Here is a tiny trained network, its code and every weight. The questions are about switching its units off for an input and a target symbol, where a switched-off unit gives its printed mean instead of its output.

import numpy as np


def w(rows, s, z=0):
    codes = np.array(rows[::2]) - 128.0
    scale = np.full(codes.shape[1], s)
    scale[-1] = z or s
    return codes * scale


def f(y):
    return y / 2 * (1 + np.tanh(0.7978845608 * (y + 0.044715 * y**3)))


def softmax(a):
    e = np.exp(a - a.max(-1, keepdims=True))
    return e / e.sum(-1, keepdims=True)


def log_softmax(a):
    a = a - a.max(-1, keepdims=True)
    return a - np.log(np.exp(a).sum(-1, keepdims=True))


def net(x, mask):
    ids = ['Ωαβγδεηθμξψ'.index(c) for c in x.split()]
    T = len(ids)
    res = E[ids] + P[:T]
    u = 0
    for l in range(2):
        r = res
        for j in range(2):
            rows = slice(3 * j, 3 * j + 3)
            q, k, v = (r @ M[l][rows].T for M in (Q, K, V))
            z = softmax(np.where(np.tri(T) > 0, q @ k.T / 3**0.5, -1e9)) @ v
            o = O[l][rows]
            res = res + np.where(mask[u + j], z, o[:, -1]) @ o[:, :-1]
        u += 2
        y = f(res @ A[l][:, :-1].T + A[l][:, -1])
        res = res + np.where(mask[u : u + 4], y, B[l][:, -1]) @ B[l][:, :-1]
        u += 4
    return log_softmax(res[-1] @ U[:, :-1].T + U[:, -1])


Q, K, V, O, A, B = {}, {}, {}, {}, {}, {}
E = w([
[156,90,149],'Ω',
[246,124,169],'α',
[86,154,168],'β',
[115,180,89],'γ',
[58,87,140],'δ',
[130,92,185],'ε',
[125,88,228],'η',
[29,3,51],'θ',
[113,75,194],'μ',
[104,95,20],'ξ',
[156,106,194],'ψ',
],0.019)
P = w([
[149,9,152],'0',
[76,128,107],'1',
[80,137,105],'2',
[82,142,102],'3',
[85,144,100],'4',
[85,146,102],'5',
[86,144,101],'6',
[89,144,104],'7',
],0.015)
Q[0] = w([
[110,84,126],'0.h1',
[127,191,88],'0.h1',
[130,77,124],'0.h1',
[99,192,165],'0.h2',
[177,148,148],'0.h2',
[46,253,118],'0.h2',
],0.012)
K[0] = w([
[160,106,72],'0.h1',
[117,192,180],'0.h1',
[168,109,102],'0.h1',
[206,56,250],'0.h2',
[177,112,178],'0.h2',
[87,117,246],'0.h2',
],0.015)
V[0] = w([
[98,17,169],'0.h1',
[124,66,21],'0.h1',
[218,117,49],'0.h1',
[210,77,2],'0.h2',
[162,95,59],'0.h2',
[149,140,127],'0.h2',
],0.006)
O[0] = w([
[50,255,178,255],'0.h1',
[120,157,68,210],'0.h1',
[177,110,59,112],'0.h1',
[62,185,188,171],'0.h2',
[87,173,170,162],'0.h2',
[137,115,115,106],'0.h2',
],0.007,0.0068)
A[0] = w([
[83,29,215,6],'0.n1',
[102,241,121,103],'0.n2',
[223,200,255,48],'0.n3',
[251,162,129,97],'0.n4',
],0.0081,0.011)
B[0] = w([
[64,46,134,130],'0.n1',
[182,88,130,253],'0.n2',
[183,93,56,168],'0.n3',
[134,132,6,126],'0.n4',
],0.018,0.0035)
Q[1] = w([
[178,125,218],'1.h1',
[109,110,71],'1.h1',
[135,152,55],'1.h1',
[149,93,173],'1.h2',
[255,103,62],'1.h2',
[91,116,122],'1.h2',
],0.019)
K[1] = w([
[150,2,129],'1.h1',
[114,196,97],'1.h1',
[147,184,139],'1.h1',
[121,58,85],'1.h2',
[145,163,92],'1.h2',
[132,142,145],'1.h2',
],0.026)
V[1] = w([
[82,136,90],'1.h1',
[83,2,166],'1.h1',
[11,246,135],'1.h1',
[36,222,113],'1.h2',
[96,99,100],'1.h2',
[130,143,90],'1.h2',
],0.0097)
O[1] = w([
[161,137,70,147],'1.h1',
[63,21,91,250],'1.h1',
[68,254,40,154],'1.h1',
[85,184,72,130],'1.h2',
[165,113,87,157],'1.h2',
[130,123,172,87],'1.h2',
],0.008,0.013)
A[1] = w([
[114,76,37,78],'1.n1',
[193,235,49,187],'1.n2',
[233,195,104,82],'1.n3',
[2,71,21,2],'1.n4',
],0.0083,0.0096)
B[1] = w([
[224,240,167,181],'1.n1',
[141,104,255,209],'1.n2',
[91,3,43,140],'1.n3',
[208,75,72,255],'1.n4',
],0.0099,0.023)
U = w([
[20,103,97,188],'Ω',
[169,126,230,3],'α',
[54,100,39,177],'β',
[103,154,110,240],'γ',
[161,160,12,62],'δ',
[101,87,78,136],'ε',
[187,95,146,70],'η',
[215,188,151,142],'θ',
[155,100,45,80],'μ',
[85,170,210,170],'ξ',
[66,73,164,95],'ψ',
],0.011,0.013)

Each question gives the input, a string of symbols that net reads in full, and the target symbol t.
The units are the heads (3 rows each of Q, K, V and O) and the neurons (one row each of A and B). Each row of codes is followed by its name. A weight is (code - 128) times the scale printed after its matrix; where a second scale follows, it is the last column's (O, A, B and U).
mask holds one flag per unit, layer by layer, with each layer's heads first. A switched-off unit (its flag False) gives its mean, the last column of its rows in O or B, instead of its output. The means were averaged over made-up inputs and are rounded, as every weight is.
A unit's drop is (log p(t) with every unit on - log p(t) with that unit switched off) / (log p(t) with every unit on - log p(t) with every unit switched off).
most important unit: the unit with the biggest drop
top k neurons: the k neurons with the biggest drops, biggest first
k most important neurons of layer l: the k neurons of layer l with the biggest drops, biggest first
input θ γ Ω β, target θ: most important unit -> 0.h1
input ε ε η μ γ δ θ, target δ: 3 most important neurons of layer 0 -> (0.n2; 0.n1; 0.n4)
input δ γ ε ξ ε ξ ψ ψ, target δ: 2 most important neurons of layer 0 -> (0.n1; 0.n2)
input θ ψ ψ α γ μ, target θ: top 2 neurons -> (1.n2; 0.n2)
input Ω α ξ β μ ε, target Ω: top 2 neurons -> (1.n4; 1.n1)
input α ψ μ ξ θ ξ β, target α: top 2 neurons -> (0.n3; 1.n4)
input β Ω ξ Ω ξ η α ψ, target β: top 4 neurons -> (1.n2; 0.n1; 0.n2; 1.n1)
input ψ μ η θ μ ξ ψ η, target ψ: 2 most important neurons of layer 1 -> (1.n4; 1.n1)
input ξ γ ψ, target ξ: top 2 neurons -> (1.n4; 1.n2)
input α θ δ θ ξ μ, target α: 3 most important neurons of layer 0 -> (0.n3; 0.n4; 0.n1)
input μ Ω β, target μ: top 3 neurons -> (0.n1; 1.n4; 1.n2)
input μ θ η ξ ξ, target θ: top 2 neurons -> (1.n2; 1.n3)
input α Ω μ, target α: 2 most important neurons of layer 1 -> (1.n4; 1.n3)
input η δ β, target η: top 4 neurons -> (0.n1; 0.n3; 1.n1; 1.n4)
input δ θ Ω ε, target δ: most important unit -> 1.h1
input μ β Ω, target μ: 3 most important neurons of layer 1 -> (1.n2; 1.n4; 1.n1)
input μ Ω μ ξ δ, target θ: top 3 neurons -> (0.n1; 1.n3; 1.n2)
input ψ α θ θ α Ω ε, target ψ: top 4 neurons -> (0.n3; 1.n4; 1.n1; 0.n1)
input β α μ ξ ξ α δ, target θ: top 2 neurons -> (0.n3; 1.n2)
input η ψ θ ξ β ξ ψ, target η: most important unit -> 0.n1
input η θ θ γ α β, target η: top 4 neurons -> (0.n1; 0.n3; 1.n1; 0.n4)
input θ δ η ψ ξ, target γ: 2 most important neurons of layer 1 -> (1.n1; 1.n4)
input ψ γ δ β μ Ω γ Ω, target ψ: 2 most important neurons of layer 1 -> (1.n4; 1.n1)
